Each row is followed by roughly how far along a hidden order it lies, from 0 to 10. A new part has a new order.
[ -5.8  15.3   7.0  -9.8   7.9  10.5  -3.5   2.5 -87.2  18.7  -3.2   0.7
  -6.5  -8.8  15.2  27.3  -4.4   2.9  25.3 -33.7  -9.9   5.1  -1.9 -10.1
  -4.1  13.2  70.7 -47.3  10.5   3.6  10.1  17.3   1.0 -49.4   8.3  10.6
   6.0  11.6  39.2   3.8   6.1  -6.4  15.0  19.0   0.5   1.6  -5.8   0.3]
4
[ 51.3 -54.8  -9.0 -11.9 -14.9  15.8  63.9   2.3 -66.4  31.8  15.7   5.5
   5.3 -18.7   6.2  52.8  19.3  14.9  16.5  -7.3  31.1  26.1  13.3 -25.9
  16.0  10.6  88.0 -11.1   3.2  35.9 -26.3  21.1  23.8 -58.4  57.1  55.4
  -6.8   4.2  -6.5  14.8 -25.8 -19.3   5.0  75.5   8.3  35.7  -6.6  14.4]
7
[ 21.9   0.7   1.5  -8.5  14.2   9.5  16.7 -38.2 -52.5 -37.1  13.9  10.9
 -23.1  31.8  11.1  16.7 -55.1   4.7  17.5 -31.1 -22.3  19.5   6.5   5.3
  30.0  29.2 -27.6  13.6  60.0   1.9 -28.6   0.4 -21.3  -2.0  27.3 -16.8
   3.1   2.4  47.5  23.3   7.8 -17.3   4.5  42.7  -0.6  45.9  -5.8 -22.3]
7
[ 44.0 -33.2  -5.5  -3.5  -4.2   6.6  36.3 -12.8 -56.1  -5.2  23.3   4.4
  -4.3  15.4   8.8  -9.9 -10.2 -74.0   8.7  -7.7 -30.0   7.0  22.5   8.2
  40.1  -4.0 -35.4 -37.9  -1.2  16.3 -12.0  17.6 -11.9  -4.7  41.5   9.4
   4.4  -6.5  35.1   7.2 -11.5  -5.7   7.0  14.0  -5.8  16.8   7.9   1.8]
0
[ 18.4 -21.5  -0.7   2.1   5.6  14.4  26.2 -16.2 -75.1  40.7   0.6   0.3
  -8.4 -26.8  -4.1   6.8   3.4 -51.8  18.1 -15.9  -3.7   8.3 -13.5   2.5
  19.9 -48.9   3.2  23.4  33.5  17.6 -20.1  36.9  -7.9 -26.1  18.4  28.4
  -5.2   8.6  21.3  14.2 -10.7 -15.5   8.7  10.9  -4.2  20.3 -10.6  16.7]
10
[  4.8  -5.6   3.3  -7.9  -4.6   7.1  -4.8 -36.8 -29.4  18.3  -4.1   4.5
  -3.9   6.7  -1.9  21.4   3.5 -55.0   7.3  18.1   8.6   1.8   1.0   3.0
  -6.4  11.6  31.4 -23.1  19.8  -1.5  13.4  25.7  -6.2  -2.2  27.0   2.3
   1.7  -6.7  29.2  -5.4 -10.1   5.2   9.1  46.3   2.5   3.9   7.5   0.0]
0
[ 31.0  -2.1  -2.7  -2.1  12.5 -11.8  19.7 -39.5 -29.5  28.7  54.4   9.8
 -11.4 -11.8  15.8  42.5   4.7   3.7  31.3 -78.4  22.9   2.5   1.1  -5.1
  -1.1  -4.0   6.4 -99.9  57.4  12.0 -27.9  30.6   1.2 -23.3  56.4  25.0
  -8.8  14.3   7.7  17.6  -8.3  -7.0 -17.2  42.9   1.4  24.5   0.6   6.1]
9
[ 16.4  -9.2  10.2  -0.3  -9.2  13.9  26.3  -6.0 -41.7  -4.1  -7.4   6.1
  -3.6 -13.5  -1.9  18.8  -7.0 -34.3   9.7  -1.9  -5.3  -1.8   0.8  -3.1
   1.4  12.6  17.9 -17.2  -1.8  23.5  -8.3  -3.4  -5.8   3.4  30.7   6.7
   2.8  -2.9   4.2   3.1  -3.0  -9.6   0.4  26.2  -4.8  17.3  -0.2  -9.0]
3

Part 2:
[  8.3 -13.8 -16.4 -33.5 -16.0   0.4 -13.4  -1.3  -9.1  -0.8  16.3   1.4
   1.8 -14.8 -12.2   0.8  33.8 -12.6   1.0  -9.7  -6.5   4.3   0.0   3.8
 -34.4 -12.1   0.4  -5.8]
4
[-40.7  -5.8  41.1  11.8  -2.7 -16.9 -21.5 -32.8  39.9  -6.8   3.9 -20.3
   9.3  26.4  19.4  -1.2 -21.6  -2.8   4.0   8.8  -8.6  22.8   2.2 -17.4
  23.1   1.0  12.1  28.7]
3
[ 22.9 -16.6 -23.8  -9.3 -25.7 -10.6   2.0 -34.8  18.0  19.4 -10.0  -6.5
  -4.3 -13.4 -15.6  -9.4  23.0  -9.2 -18.2 -16.7  -1.4 -11.8  10.4  15.8
 -23.9  -6.9  -4.1  -3.5]
1
[ -4.2  -9.4   3.4  -8.6 -10.0   1.8  -9.9   6.0  17.1  -1.4   6.1  -6.8
   8.9  -3.4  -2.7  -0.4  11.6 -15.2  -7.6  -7.9  -8.7   3.0   4.8  -0.1
  -7.9  -4.3   1.6  -9.9]
2
[-20.5 -27.0  -8.1 -36.6 -11.2  -5.8 -10.7 -17.7  27.9   3.6  15.0  -1.0
 -10.7   2.4  -1.0   1.5  18.0   1.7  -1.3   2.7  -7.3  13.2 -10.9  -2.0
  -1.5   0.6  -6.7  -0.8]
5
[ -7.5 -20.3   4.0  -6.8 -22.3 -54.6 -11.2 -77.9  43.4   7.2 -12.6 -11.4
  -5.0   7.1  22.1 -14.4   8.8  -6.4 -21.2  -6.7 -22.8  -6.5  -9.5  10.9
  -8.0  -9.0   6.9  40.1]
3
[ -6.3 -13.4  -6.4 -42.0  -4.3   7.8  -5.8  12.1   1.6   5.4   5.6   3.5
  -6.0  -0.4  -2.6  11.3  18.4   4.9  30.0  -1.4  -9.3  20.8  -0.9   3.6
  -1.5  -0.7  -7.8 -30.3]
3
[ 18.1   1.7 -25.2 -15.1  -6.1  -4.5  -1.1 -13.4  -7.0   2.2   0.8  12.6
 -13.3   1.2  -3.4  -6.0   3.0  13.2 -17.6  14.1 -28.1   0.8   0.7  24.3
 -18.7   3.6   1.0  17.9]
7
[  0.0  -6.6 -10.7  -3.5   3.9 -12.2   0.8 -15.1  13.3 -10.2   9.4   7.2
  -4.6  -0.1  17.7  -6.5  -1.9  -4.5 -27.8   7.2 -37.7 -21.3 -21.9  16.0
   0.8  -4.9   2.8  24.6]
10
[-17.3 -23.9   1.2 -25.7 -18.1 -24.3 -10.1 -45.2  33.1   9.2   3.8  -2.3
 -12.4   2.4  -0.7  -3.5  11.8   4.2  -4.6  -2.8 -11.0   5.2  -4.1  -0.1
  -1.0  -1.9  -1.4   9.3]
3
[  2.2 -10.5 -22.2 -18.6 -13.8  -4.6   2.2 -31.8  30.2   9.1  -8.9  -2.0
  -3.1  11.9  11.4  -4.8   5.7   7.6 -30.2   1.2 -55.4  -8.3  -7.6  27.8
   2.1   4.5  -0.1  12.6]
4
[-14.4  -4.0  -3.1 -30.0  -4.7   6.0 -13.0   2.9   9.7 -11.4  23.4  -0.2
   6.4   2.9   6.6   5.2  11.0   1.3 -14.5  -0.2 -45.3  -4.9 -20.6   7.4
  -1.2  -5.3   5.2   5.1]
9
[ 10.5   4.6 -21.9   7.8  -7.4 -18.7  -8.5  -9.4  -7.4  -3.8  -7.1   1.8
   2.5  -1.7   4.2 -13.3   5.6  -6.9 -26.1   7.7  -7.6  -1.0  15.9  12.8
 -29.2   3.9   7.5  33.8]
5
[-10.9  -0.8  -0.2 -24.8 -25.8  -7.0 -26.5  -6.8  -0.7  -7.5  19.4   0.9
  10.8  -4.1 -16.9   0.7  24.8  -4.4  -6.9 -13.9 -22.6  15.8  13.7  -2.3
 -27.8  -4.8  11.3  -6.8]
1
[  8.5 -14.1   1.6 -13.3 -30.0 -44.5 -14.4 -85.4  36.9  13.0  -6.5  -4.4
 -13.7   3.0  -9.4 -12.4   6.4   1.9  -6.3  -4.9 -10.2   6.0  13.6  12.4
 -20.1  -8.5   7.9  25.0]
0
[-10.8 -12.5 -25.3 -27.9  -8.5  18.4   1.6   3.6  29.2   7.3   3.6   0.5
  -1.3   5.3   0.5   2.7  17.2   5.9 -24.0  -0.6 -37.2  -3.2 -10.1  15.5
   4.2  10.0  -8.4 -12.2]
5
[-17.2 -37.6 -16.1 -40.4 -12.5 -15.8 -11.8  -8.4  37.4   3.7  11.3   1.5
 -11.3  -1.8  11.5  -0.1  26.1 -15.8  -9.3   2.5 -19.8   3.8 -16.1   6.0
  -9.5  -2.5 -10.3  -3.5]
5
[ -0.6 -20.7   0.0 -14.3  -4.3 -22.4   2.8 -35.4  27.5  11.9 -10.3  -5.0
 -15.2   6.7  18.8  -3.8   1.6  -0.8   8.0   5.0  -2.9   1.9 -10.3   8.4
   6.3  -4.3  -4.4  14.1]
4
[-28.6 -13.6  -4.0  -3.1 -12.9  -1.4 -18.0  -6.0  52.6 -12.7  18.8  -3.6
   4.6  10.8   7.4  -5.9  -5.8 -10.6 -44.3  11.9 -48.5  -3.8  -7.3   7.9
   1.8   7.2   4.7  20.9]
6
